Below is a small trained network, with its code and all its weights. Each question gives an input and a class and asks what happens when units are switched off, that is, made to give their printed mean instead of their output.

import numpy as np


def w(rows, s, z=0):
    codes = np.array(rows[::2]) - 128.0
    scale = np.full(codes.shape[1], s)
    scale[-1] = z or s
    return codes * scale


def f(y):
    return np.maximum(y, 0)


def log_softmax(a):
    a = a - a.max(-1, keepdims=True)
    return a - np.log(np.exp(a).sum(-1, keepdims=True))


def net(x, mask):
    res = np.array(x, float).reshape(1, 8) / 4 @ E
    y = f(res @ A[0][:, :-1].T + A[0][:, -1])
    res = res + np.where(mask, y, B[0][:, -1]) @ B[0][:, :-1]
    return log_softmax(res[-1] @ U[:, :-1].T + U[:, -1])


A, B = {}, {}
E = w([
[115,119,132,133,126,130,136,120,129],'x0',
[119,124,133,135,121,130,131,124,129],'x1',
[175,58,231,46,121,43,122,163,174],'x2',
[140,138,124,127,127,129,122,138,130],'x3',
[6,190,193,68,200,129,44,149,88],'x4',
[113,76,46,137,103,2,73,101,43],'x5',
[96,52,67,42,61,207,64,121,161],'x6',
[100,167,114,10,102,101,223,148,86],'x7',
],0.0074)
A[0] = w([
[171,104,198,235,164,152,6,65,204,177],'n1',
[103,155,127,140,99,151,132,51,120,255],'n2',
[102,186,142,69,61,108,218,169,117,174],'n3',
[101,215,15,160,133,139,131,102,118,171],'n4',
[166,96,188,68,128,43,98,169,189,87],'n5',
[103,84,87,53,73,217,66,155,174,106],'n6',
[160,191,149,173,160,72,192,115,81,58],'n7',
[230,143,98,109,64,128,177,68,173,88],'n8',
[53,127,120,95,187,129,63,144,120,137],'n9',
[110,166,160,136,143,199,179,154,204,87],'n10',
[17,206,188,71,239,168,17,205,54,123],'n11',
[106,61,80,148,63,144,168,165,190,104],'n12',
[162,2,214,85,142,42,139,204,186,132],'n13',
[114,128,86,121,113,27,130,65,47,133],'n14',
[164,129,219,135,166,206,174,97,181,98],'n15',
[105,197,196,125,114,238,223,163,162,182],'n16',
[158,167,152,93,155,188,226,218,158,154],'n17',
[240,109,67,178,85,128,190,95,143,82],'n18',
[137,204,203,226,186,64,188,178,131,100],'n19',
],0.0075,0.009)
B[0] = w([
[140,196,66,5,169,118,162,75,137,235],'n1',
[216,63,147,90,181,123,158,185,156,234],'n2',
[139,162,69,40,165,146,125,79,166,209],'n3',
[154,115,176,135,185,215,157,197,80,218],'n4',
[150,158,168,161,91,218,158,170,90,180],'n5',
[30,77,29,153,95,19,137,196,195,204],'n6',
[62,192,106,150,136,119,94,155,169,168],'n7',
[152,167,191,169,80,121,118,83,196,183],'n8',
[144,139,255,145,110,74,164,148,139,185],'n9',
[126,106,135,169,71,144,63,95,57,175],'n10',
[135,138,193,158,89,96,174,95,134,245],'n11',
[104,102,144,142,80,113,171,129,120,172],'n12',
[141,128,122,119,165,195,129,191,70,218],'n13',
[127,85,108,127,140,65,20,94,70,203],'n14',
[95,85,154,114,110,112,49,134,89,184],'n15',
[129,92,140,156,166,121,95,113,106,238],'n16',
[121,99,116,123,151,105,92,89,126,206],'n17',
[129,157,175,171,68,80,161,102,103,201],'n18',
[87,92,27,160,109,63,117,195,251,207],'n19',
],0.0081,0.011)
U = w([
[161,96,128,124,154,108,141,126,125,252],'0',
[151,104,123,129,151,112,139,124,122,253],'1',
[63,136,75,166,104,98,120,185,170,38],'2',
[137,96,130,156,119,123,8,64,73,50],'3',
[133,176,178,163,60,110,191,81,123,63],'4',
[156,144,123,147,147,195,163,212,74,75],'5',
[142,175,76,41,161,126,163,41,124,92],'6',
],0.011,0.0066)

Each question gives the input, the list of numbers given to net, and the class t.
The units are the neurons (one row each of A and B). Each row of codes is followed by its name. A weight is (code - 128) times the scale printed after its matrix; where a second scale follows, it is the last column's (A, B and U).
mask holds one flag per neuron, in row order. A switched-off neuron (its flag False) gives its mean, the last column of its row in B, instead of its output. The means were averaged over made-up inputs and are rounded, as every weight is.
A unit's drop is (log p(t) with every unit on - log p(t) with that unit switched off) / (log p(t) with every unit on - log p(t) with every unit switched off).
The circuit of an input: a set's keep is (log p(t) with only the set's units on - log p(t) with every unit switched off) / (log p(t) with every unit on - log p(t) with every unit switched off). Starting from the 12 units with the biggest drops (on a tie, the unit counted first), units are removed one at a time, each time the one whose removal leaves the highest keep (on an exact tie, the one counted first), for as long as the keep stays at least 0.8.
circuit, biggest first: the units of the circuit, biggest drop first
unit that matters most: the unit with the biggest drop
k most important neurons: the k neurons with the biggest drops, biggest first
drop of u: that unit's drop, to one decimal
input [-7,-7,2,-8,-4,3,-2,-8], class 6: unit that matters most : n1
input [3,0,3,-2,5,5,-7,4], class 2: 3 most important neurons : (n19, n7, n1)
input [2,4,7,-7,-3,-2,3,8], class 6: 2 most important neurons : (n3, n4)
input [2,2,7,-2,-2,-6,-5,1], class 5: 2 most important neurons : (n13, n5)
input [-2,-5,-7,1,0,-8,-7,2], class 3: 2 most important neurons : (n10, n16)
input [-5,5,3,1,-7,-8,-1,-4], class 3: 2 most important neurons : (n15, n10)
input [7,0,-8,-3,8,2,1,-1], class 4: 3 most important neurons : (n11, n9, n13)
input [-3,3,-1,-6,-8,2,-7,-8], class 4: 2 most important neurons : (n18, n6)
input [-7,0,8,7,-8,1,6,3], class 4: 2 most important neurons : (n8, n18)
input [-6,-8,2,0,5,7,2,-6], class 0: circuit, biggest first : (n9, n1)
input [7,8,3,-1,2,8,6,-7], class 0: 2 most important neurons : (n1, n10)
input [-7,6,3,2,8,0,6,6], class 4: 3 most important neurons : (n11, n9, n19)
input [1,-6,-5,2,-8,-4,6,0], class 4: 3 most important neurons : (n18, n8, n19)
input [4,-1,-2,4,0,-2,-1,7], class 6: circuit, biggest first : (n3)
input [5,-5,2,2,-6,5,1,0], class 4: circuit, biggest first : (n18, n8)
input [-2,-1,-7,0,2,7,-2,6], class 3: drop of n14 : 4.4
input [-4,-6,4,5,0,7,-3,0], class 3: drop of n1 : 0.1
input [7,-5,0,5,-2,0,-3,-8], class 6: drop of n1 : 0.7
